The rows lie along a hidden order. The number after each row says roughly how far along it the row is, from 0 to 12. A new part has a new order.
[ 3.23  1.78  1.36 -1.84 -2.51 -3.23  0.49  4.22 -0.77 -0.28  1.61  0.54
 -1.83  2.44  0.55  0.01] : 5
[-0.06 -0.38 -1.26 -0.58  2.54  0.47 -0.28 -3.10  6.29 -0.92 -3.12  1.65
  1.58  0.11 -3.29  0.47] : 6
[-2.87  2.17  5.22  0.56  0.19 -0.18 -1.01  2.50 -0.87  0.80  0.63 -1.46
 -2.19  1.54  4.21 -1.22] : 9
[ 1.00 -0.98  0.07  1.91 -0.89  1.72  1.10  3.13 -6.63 -0.35  2.89 -2.33
  0.46 -1.73  2.30 -0.68] : 10
[ 1.20 -3.79 -3.13 -0.11 -0.84 -1.37  1.29 -3.21  0.49 -0.58  0.69  0.11
  0.81 -2.35 -2.25 -0.41] : 5
[ 0.61 -1.18  1.64  0.40  1.67  0.32  0.60 -2.14  1.48 -1.01 -1.09 -0.72
  0.73 -1.02 -0.25 -0.70] : 7
[-4.03  0.95  2.26 -2.09  3.86  2.25 -1.06 -2.37  3.05  0.88 -1.34  0.33
 -0.67 -0.15 -2.38  0.04] : 4
[ 7.03 -0.73 -2.56  2.06 -3.21 -1.98 -0.28  4.60 -6.79  0.51  4.44 -0.59
 -1.79  0.02  2.17 -0.15] : 12
[ 2.90 -1.03  0.28  1.34 -1.93 -0.35  0.96  4.27 -6.81 -1.54  3.51 -1.87
  0.16  0.00  2.64 -0.34] : 10
[ 1.31 -0.06 -1.79  1.27 -2.75 -2.00  0.80  3.01 -3.08  1.00  3.18 -0.86
 -1.40  0.68  0.00 -0.72] : 10
[-2.10 -3.68 -0.15  0.63  1.95  1.43  1.76 -7.47  5.10 -1.73 -1.49 -1.07
  0.86 -3.02 -2.77 -0.82] : 6
[ 1.09  2.45  3.36 -2.35 -1.66 -2.59  0.06  3.66  1.12  1.35  0.46 -0.20
 -2.21  2.01  2.71 -0.33] : 4
[ 4.33 -1.34 -4.19  2.23 -3.88 -1.10  1.37  2.95 -4.91 -1.58  4.35 -1.76
 -0.46  1.24  0.95 -0.15] : 11
[ 3.56  0.66 -0.72  1.20 -1.34 -2.61  1.20  1.98  1.62 -0.56  1.26  0.51
 -1.36  2.15 -0.46 -1.18] : 9
[-0.10  0.73  0.72  0.95 -1.70 -1.10 -0.32  5.16 -6.90  1.23  4.37 -1.02
 -1.74 -0.06  2.42 -0.94] : 11
[-6.61  1.58  4.24 -7.14 -0.22 -0.17 -2.67  1.88 -2.70  3.39  4.29 -1.67
 -7.02  2.73  0.57 -0.76] : 0
[ 4.09  1.41  2.95 -0.36  1.32 -0.67  1.65  1.64  1.30 -1.07 -3.44  0.41
  1.52 -0.05  0.22 -0.14] : 5
[-0.48  0.53  3.03  1.44 -0.97  0.30  1.65  2.61 -4.81 -0.09  3.69 -2.18
 -1.39 -0.50  1.17 -1.61] : 10
[-3.70  1.18  4.01 -1.89  3.98  2.07 -0.16 -4.85  6.59  0.22 -4.30  0.91
  0.66  0.08 -4.26  0.25] : 3
[ 2.96  1.80  1.54 -4.98 -0.78 -3.88  0.78  2.27  5.17  0.52 -1.79  1.64
 -1.80  2.84 -1.39 -0.41] : 0
[ 1.17  0.11  1.92 -0.49 -2.22 -1.56  1.00  2.62 -3.80 -0.12  3.30 -2.11
 -0.76  0.79  1.38 -0.90] : 7

[ 0.33  0.10  0.38  0.95  0.45  1.19  0.89 -1.24  0.26 -2.03 -1.66 -0.25
  0.26  0.55  1.04  0.27  0.22 -4.22 -0.80 -0.85  1.16  0.41  1.00  0.60
  1.23 -0.85] : 10
[-2.07 -0.18  0.43 -0.08 -2.20  1.09 -1.26  0.72  0.26 -2.41  1.78 -0.78
  0.10 -0.30 -2.14 -0.39  0.62 -0.64  0.36  1.53 -0.11 -1.19  1.45 -1.16
 -0.98  0.17] : 5
[-0.64  1.02  1.02  0.55 -1.89  0.98  1.00 -0.18  0.74  1.84  0.24  0.34
  0.15  0.58  1.91 -0.23 -1.21 -3.60  0.11  1.06  1.90 -0.20  1.44 -0.07
  1.06  1.21] : 1
[ 2.52 -0.76  1.71  0.78 -3.44  1.30  1.19 -0.78  0.64  2.42  2.06 -0.49
 -0.10 -1.12  1.90 -0.05  0.10 -5.08 -0.44  0.93  1.35  0.46 -0.79  2.21
 -1.96  0.12] : 4
[-0.83  0.21  1.15  0.74 -0.66  0.64  3.23 -0.63  0.22 -3.06  0.16  1.61
  0.04  0.02  6.01 -0.06 -2.29 -5.50  0.50 -0.43  0.63 -1.63  0.50 -0.36
  3.52  0.99] : 2
[-3.17  0.41  0.35  0.21 -1.57  0.94  0.00  0.79  0.70 -3.40 -0.07  0.24
  0.15 -0.44 -0.69 -0.07 -0.28 -4.26  0.62  1.13 -0.35  3.10  1.38 -0.58
  1.08  0.95] : 3
[-2.87  0.07 -0.61 -0.53 -0.11 -1.53  2.39  0.46 -0.07 -2.32 -1.24  0.23
 -0.14  1.32 -0.03 -0.31 -0.83  2.88  0.39 -0.71 -0.71  0.44  1.11 -1.13
  0.41  0.93] : 4
[-1.46 -0.71  0.20 -0.27 -0.44 -0.72  2.96 -0.58  0.11 -5.78 -0.85  0.40
  0.40  0.58  2.37 -0.09  0.16 -1.07 -0.07 -2.51 -1.36  1.57  1.97  0.58
  2.15 -1.78] : 12
[-0.49 -0.03  0.47 -0.89 -3.43  0.57  0.26  0.24  0.57 -0.17  1.90 -0.11
  0.13 -0.81 -2.24 -0.23  0.05 -0.52 -0.11  1.11 -1.11 -1.27  2.32 -0.92
 -0.56 -0.31] : 8
[ 3.15  0.38  0.71 -0.16 -2.16  0.92 -0.17 -0.29  0.41  3.90  1.74  0.22
 -0.02 -1.47 -0.51  0.17 -0.35 -2.26 -0.16  1.30  0.46 -1.27 -0.33  1.07
 -0.72  0.05] : 4
[-2.33  0.86 -0.65 -0.83 -0.74 -1.01  0.84  1.28  0.05 -2.22 -0.85 -0.32
 -0.29  0.39  0.58  0.24 -0.25  1.51  1.21  0.34 -0.34  1.65  0.58 -0.10
 -0.10  1.19] : 0
[ 0.13 -1.02  0.91  1.04  0.00  0.07  1.37 -0.53 -0.60 -6.86  0.88 -0.17
 -0.09  0.68  5.99  0.09 -0.24 -1.18  0.81 -1.02  0.82 -2.64 -0.93  0.94
  1.02 -0.81] : 5
[-2.87 -0.54 -0.09  0.22 -0.69  0.20 -0.95  0.71 -0.27 -5.70  0.69 -1.55
 -0.35  0.55 -2.76 -0.15  0.85  0.57  0.68  0.92 -0.12 -1.50  0.22 -1.09
 -2.41  0.85] : 2
[-0.45 -0.05 -0.42  0.02  0.70 -0.70  0.81  0.67 -0.80 -7.11 -0.39 -0.61
 -0.43  0.32  2.23  0.54  0.11  0.96  1.45 -0.81 -0.16 -1.56 -0.80  0.29
 -0.09  0.15] : 2
[-0.44 -1.27 -0.29 -0.67 -1.56 -0.54  0.73  0.01 -0.08 -0.65  1.14 -0.65
 -0.26 -0.49 -3.05 -0.45  0.63  1.91 -0.46  0.25 -1.64 -1.09  0.04 -0.68
 -2.80  0.09] : 8
[ 0.11  0.16 -0.33 -0.46 -0.69 -0.22  1.37  0.47 -0.39 -7.45 -0.19 -1.13
 -0.27  0.23  1.16  0.57  0.68  0.89  0.96 -0.75 -0.07 -2.36  1.63  0.54
 -0.03 -0.76] : 6
